Below are the code and all the weights of a small trained network. Each question names an input and a class and asks about switching units off, where a switched-off unit gives its printed mean instead of its output.

import numpy as np


def w(rows, s, z=0):
    codes = np.array(rows[::2]) - 128.0
    scale = np.full(codes.shape[1], s)
    scale[-1] = z or s
    return codes * scale


def f(y):
    return np.maximum(y, 0)


def log_softmax(a):
    a = a - a.max(-1, keepdims=True)
    return a - np.log(np.exp(a).sum(-1, keepdims=True))


def net(x, mask):
    res = np.array(x, float).reshape(1, 4) / 4 @ E
    y = f(res @ A[0][:, :-1].T + A[0][:, -1])
    res = res + np.where(mask, y, B[0][:, -1]) @ B[0][:, :-1]
    return log_softmax(res[-1] @ U[:, :-1].T + U[:, -1])


A, B = {}, {}
E = w([
[162,237,53,98,216,159,92,69,69,3,41],'x0',
[60,215,100,140,43,93,159,111,60,202,51],'x1',
[58,115,191,56,92,179,41,130,68,129,148],'x2',
[120,136,131,140,134,143,146,121,110,116,150],'x3',
],0.011)
A[0] = w([
[185,210,104,95,151,126,164,71,142,73,88,98],'n0',
[155,172,79,78,187,130,101,103,71,55,83,130],'n1',
[154,138,74,101,210,136,72,75,86,108,119,116],'n2',
[193,153,82,224,190,98,209,166,155,107,47,2],'n3',
[89,255,91,171,67,119,120,76,71,165,44,54],'n4',
[167,190,134,116,108,132,95,134,111,75,81,113],'n5',
[148,167,84,121,167,145,96,119,92,80,74,114],'n6',
[149,83,151,181,127,87,183,164,118,165,152,76],'n7',
[122,144,174,51,117,149,47,114,84,95,134,20],'n8',
[58,127,125,70,140,187,9,140,67,90,126,30],'n9',
[233,99,167,135,229,176,42,115,172,44,171,40],'n10',
[75,161,140,103,161,118,77,105,157,102,106,93],'n11',
[210,148,41,173,182,50,191,101,181,93,114,42],'n12',
],0.0087,0.0026)
B[0] = w([
[109,111,171,133,146,112,86,171,194,197,149,216],'n0',
[136,108,195,134,116,121,112,226,159,171,214,242],'n1',
[106,112,125,126,133,107,124,167,156,179,195,211],'n2',
[84,138,185,181,197,158,98,98,107,83,60,211],'n3',
[168,69,26,28,102,75,210,121,126,73,67,236],'n4',
[139,98,158,142,96,133,192,155,165,161,132,189],'n5',
[145,109,148,156,63,124,124,177,138,155,180,214],'n6',
[108,116,167,163,119,121,109,178,140,175,116,184],'n7',
[77,181,165,177,207,135,81,57,107,111,69,187],'n8',
[113,171,127,165,175,180,65,38,76,136,101,209],'n9',
[225,82,58,55,128,73,254,139,107,29,76,249],'n10',
[82,114,145,154,98,154,104,150,156,117,144,164],'n11',
[48,186,163,136,154,158,88,70,40,116,87,221],'n12',
],0.0091,0.017)
U = w([
[120,96,190,185,58,131,114,209,177,207,210,244],'0',
[170,104,8,54,105,110,202,130,121,72,79,115],'1',
[90,192,177,216,164,176,50,54,85,121,60,5],'2',
],0.011,0.0024)

Each question gives the input, the list of numbers given to net, and the class t.
The units are the neurons (one row each of A and B). Each row of codes is followed by its name. A weight is (code - 128) times the scale printed after its matrix; where a second scale follows, it is the last column's (A, B and U).
mask holds one flag per neuron, in row order. A switched-off neuron (its flag False) gives its mean, the last column of its row in B, instead of its output. The means were averaged over made-up inputs and are rounded, as every weight is.
A unit's drop is (log p(t) with every unit on - log p(t) with that unit switched off) / (log p(t) with every unit on - log p(t) with every unit switched off).
The circuit of an input: a set's keep is (log p(t) with only the set's units on - log p(t) with every unit switched off) / (log p(t) with every unit on - log p(t) with every unit switched off). Starting from the 12 units with the biggest drops (on a tie, the unit counted first), units are removed one at a time, each time the one whose removal leaves the highest keep (on an exact tie, the one counted first), for as long as the keep stays at least 0.8.
circuit, biggest first: the units of the circuit, biggest drop first
unit that matters most: the unit with the biggest drop
top k neurons: the k neurons with the biggest drops, biggest first
drop of u: that unit's drop, to one decimal
input [2,1,-3,-1], class 2: circuit, biggest first	[n10]
input [4,7,7,3], class 1: top 2 neurons	[n4; n12]
input [1,-4,3,8], class 1: top 3 neurons	[n10; n12; n3]
input [3,6,6,0], class 1: top 2 neurons	[n4; n12]
input [8,-8,-7,0], class 0: top 3 neurons	[n1; n0; n4]
input [-7,-6,-8,-1], class 2: top 2 neurons	[n12; n1]
input [6,-5,-7,4], class 2: top 3 neurons	[n12; n3; n4]
input [-5,6,-3,-6], class 1: top 3 neurons	[n1; n0; n4]
input [-1,2,3,-6], class 2: top 3 neurons	[n10; n4; n1]
input [3,3,-3,3], class 0: top 2 neurons	[n10; n0]
input [-5,-6,-3,5], class 1: top 2 neurons	[n1; n10]
input [-4,-6,-8,6], class 2: drop of n3	0.1
input [6,-1,5,-8], class 0: drop of n1	0.5
input [8,-2,7,-7], class 0: unit that matters most	n1
input [3,7,7,-4], class 1: drop of n4	6.8
